Here is a tiny trained network, its code and every weight. The questions are about switching its units off for an input and a class, where a switched-off unit gives its printed mean instead of its output.

import numpy as np


def w(rows, s, z=0):
    codes = np.array(rows[::2]) - 128.0
    scale = np.full(codes.shape[1], s)
    scale[-1] = z or s
    return codes * scale


def norm(h):
    return h / np.sqrt((h * h).mean(-1, keepdims=True) + 1e-5)


def f(y):
    return np.maximum(y, 0)


def log_softmax(a):
    a = a - a.max(-1, keepdims=True)
    return a - np.log(np.exp(a).sum(-1, keepdims=True))


def net(x, mask):
    res = np.array(x, float).reshape(1, 5) / 4 @ E
    u = 0
    for l in range(2):
        y = f(norm(res) @ A[l][:, :-1].T + A[l][:, -1])
        res = res + np.where(mask[u : u + 15], y, B[l][:, -1]) @ B[l][:, :-1]
        u += 15
    return log_softmax(norm(res)[-1] @ U[:, :-1].T + U[:, -1])


A, B = {}, {}
E = w([
[126,145,184,142,144,208,111,154,224,112,146],'x0',
[111,160,96,107,149,86,78,95,180,212,152],'x1',
[172,148,143,109,54,62,92,148,141,110,126],'x2',
[139,67,172,122,165,85,41,66,155,125,167],'x3',
[180,1,190,196,66,99,41,66,163,111,97],'x4',
],0.0069)
A[0] = w([
[193,155,148,173,59,152,84,153,86,171,147,135],'L0N0',
[180,165,145,125,45,103,42,61,154,105,102,146],'L0N1',
[197,56,117,161,14,130,124,121,51,143,88,111],'L0N2',
[171,77,93,168,67,156,145,210,120,134,115,1],'L0N3',
[219,85,164,161,118,70,128,166,108,137,68,196],'L0N4',
[114,176,120,91,117,71,161,71,111,184,54,33],'L0N5',
[122,116,156,179,104,96,113,101,176,208,125,74],'L0N6',
[164,176,93,99,97,92,195,188,69,125,170,145],'L0N7',
[132,121,23,64,145,113,141,114,129,174,56,70],'L0N8',
[126,211,64,94,184,116,136,202,190,91,179,42],'L0N9',
[158,139,62,239,75,144,163,211,94,69,75,140],'L0N10',
[91,180,133,187,141,56,132,83,103,145,55,78],'L0N11',
[130,105,68,160,124,2,168,136,146,166,167,72],'L0N12',
[45,150,203,152,137,206,180,168,173,175,89,231],'L0N13',
[146,155,62,185,19,105,123,176,141,112,85,136],'L0N14',
],0.006,0.0025)
B[0] = w([
[105,104,190,129,88,141,108,137,113,52,96,181],'L0N0',
[117,156,43,156,120,85,184,100,105,107,134,251],'L0N1',
[173,200,159,64,97,132,169,141,166,127,175,248],'L0N2',
[126,122,109,136,95,96,171,148,226,88,48,171],'L0N3',
[182,220,132,50,144,111,55,108,101,72,125,234],'L0N4',
[129,64,175,87,67,154,178,182,104,197,202,178],'L0N5',
[47,145,113,120,92,110,148,54,143,108,168,205],'L0N6',
[100,95,114,168,162,107,91,67,205,148,128,237],'L0N7',
[245,79,103,155,116,179,125,227,142,121,142,190],'L0N8',
[245,152,134,32,181,84,98,103,231,185,61,216],'L0N9',
[170,139,84,212,85,158,164,148,130,88,78,239],'L0N10',
[122,117,168,177,129,143,80,216,155,178,238,167],'L0N11',
[156,156,201,183,116,125,93,205,90,173,224,193],'L0N12',
[172,121,137,126,118,41,114,102,44,92,118,254],'L0N13',
[144,64,224,122,140,253,73,141,92,134,68,214],'L0N14',
],0.0052,0.0051)
A[1] = w([
[63,101,51,70,172,145,132,161,126,228,146,179],'L1N0',
[182,64,152,94,107,154,160,155,161,127,129,214],'L1N1',
[121,70,150,160,179,200,118,102,125,62,148,88],'L1N2',
[151,118,82,94,134,151,182,165,111,85,116,141],'L1N3',
[93,115,98,109,97,125,130,164,113,162,175,53],'L1N4',
[139,104,150,115,205,157,122,106,101,147,165,213],'L1N5',
[97,101,123,125,77,136,126,138,142,92,46,7],'L1N6',
[151,123,68,197,172,154,205,150,122,147,65,58],'L1N7',
[105,87,78,141,118,129,60,90,164,167,176,86],'L1N8',
[107,132,143,63,140,137,177,147,220,137,103,73],'L1N9',
[94,87,144,166,95,79,160,190,98,255,177,156],'L1N10',
[108,183,79,142,166,112,201,149,118,119,120,197],'L1N11',
[127,151,170,71,71,161,39,90,170,129,162,145],'L1N12',
[29,149,139,212,145,95,82,70,176,108,165,91],'L1N13',
[95,214,128,81,167,90,143,120,158,139,128,33],'L1N14',
],0.008,0.0018)
B[1] = w([
[147,178,196,88,75,169,90,107,142,134,120,202],'L1N0',
[42,175,119,118,153,170,147,136,135,192,131,208],'L1N1',
[163,178,163,111,210,155,111,177,63,214,71,193],'L1N2',
[27,82,99,134,190,140,140,128,161,148,170,198],'L1N3',
[182,54,124,135,54,214,46,139,77,146,187,156],'L1N4',
[171,126,150,128,85,148,144,186,92,135,86,196],'L1N5',
[145,168,101,121,2,182,209,143,130,164,132,177],'L1N6',
[67,76,83,184,126,27,121,136,76,48,151,201],'L1N7',
[82,59,78,112,106,140,162,145,233,68,120,209],'L1N8',
[143,126,136,166,142,29,165,92,95,180,126,171],'L1N9',
[147,67,119,140,99,232,42,173,139,144,171,205],'L1N10',
[87,87,104,187,134,73,63,141,186,158,189,188],'L1N11',
[81,110,79,139,203,125,159,120,105,130,133,254],'L1N12',
[58,83,102,45,156,217,188,63,109,97,68,209],'L1N13',
[156,178,174,166,89,96,144,94,148,169,104,182],'L1N14',
],0.0062,0.0067)
U = w([
[191,147,160,94,100,41,69,66,59,39,186,70],'0',
[153,124,205,115,229,184,125,137,31,137,61,7],'1',
[160,214,164,118,187,49,143,105,190,205,106,180],'2',
[170,181,158,146,41,200,186,145,130,64,56,193],'3',
[50,55,97,72,159,157,131,8,182,79,106,76],'4',
[46,89,63,218,164,90,166,181,94,100,146,102],'5',
[169,92,122,113,85,179,29,183,119,187,224,193],'6',
],0.012,0.0015)

Each question gives the input, the list of numbers given to net, and the class t.
The units are the neurons (one row each of A and B). Each row of codes is followed by its name. A weight is (code - 128) times the scale printed after its matrix; where a second scale follows, it is the last column's (A, B and U).
mask holds one flag per neuron, layer by layer. A switched-off neuron (its flag False) gives its mean, the last column of its row in B, instead of its output. The means were averaged over made-up inputs and are rounded, as every weight is.
A unit's drop is (log p(t) with every unit on - log p(t) with that unit switched off) / (log p(t) with every unit on - log p(t) with every unit switched off).
The circuit of an input: a set's keep is (log p(t) with only the set's units on - log p(t) with every unit switched off) / (log p(t) with every unit on - log p(t) with every unit switched off). Starting from the 12 units with the biggest drops (on a tie, the unit counted first), units are removed one at a time, each time the one whose removal leaves the highest keep (on an exact tie, the one counted first), for as long as the keep stays at least 0.8.
circuit, biggest first: the units of the circuit, biggest drop first
k most important neurons: the k neurons with the biggest drops, biggest first
k most important neurons of layer l: the k neurons of layer l with the biggest drops, biggest first
drop of u: that unit's drop, to one decimal
input [0,-7,-3,-2,1], class 5: circuit, biggest first => (L1N3)
input [8,4,-8,-4,4], class 1: circuit, biggest first => (L1N2 L0N13)
input [-4,-7,-4,7,5], class 1: 3 most important neurons => (L1N2 L0N13 L1N7)
input [7,-2,-8,-2,0], class 1: 2 most important neurons => (L1N2 L0N1)
input [1,2,-6,-4,4], class 5: 4 most important neurons of layer 0 => (L0N7 L0N4 L0N14 L0N0)
input [7,-1,-3,-7,-8], class 2: circuit, biggest first => (L0N9 L1N9)
input [-4,-7,0,2,6], class 3: 3 most important neurons => (L0N13 L1N6 L1N7)
input [-2,1,-5,-1,-5], class 2: circuit, biggest first => (L0N9 L1N14)
input [-4,-2,7,-1,-7], class 2: 2 most important neurons of layer 1 => (L1N9 L1N14)
input [1,1,-3,-2,1], class 5: 3 most important neurons => (L0N4 L0N14 L0N9)
input [-8,-2,-8,-1,4], class 6: 4 most important neurons of layer 0 => (L0N11 L0N1 L0N2 L0N3)
input [2,-6,2,7,2], class 1: 2 most important neurons => (L1N2 L0N13)
input [8,-4,-6,-4,1], class 5: 2 most important neurons => (L1N7 L0N14)
input [-3,-3,-1,3,0], class 0: circuit, biggest first => (L0N4)
input [-3,6,-2,7,-8], class 6: 2 most important neurons of layer 1 => (L1N10 L1N4)
input [6,-2,-3,0,-1], class 1: 2 most important neurons => (L0N13 L0N2)
input [0,2,-4,3,-3], class 2: 2 most important neurons of layer 0 => (L0N9 L0N14)
input [5,-8,-8,-4,2], class 5: drop of L1N7 => 0.3
input [-8,-2,0,-3,-2], class 6: 2 most important neurons => (L0N5 L1N10)
input [-4,7,4,3,8], class 4: drop of L1N13 => 0.3
input [-2,3,5,-3,-3], class 6: drop of L0N5 => 0.1
input [5,4,5,2,0], class 4: drop of L1N13 => 0.1
input [4,-5,-6,5,3], class 1: most important neuron => (L1N2)
input [7,8,7,-5,3], class 4: 2 most important neurons of layer 0 => (L0N6 L0N2)
input [-4,7,7,8,8], class 4: 2 most important neurons of layer 0 => (L0N13 L0N6)
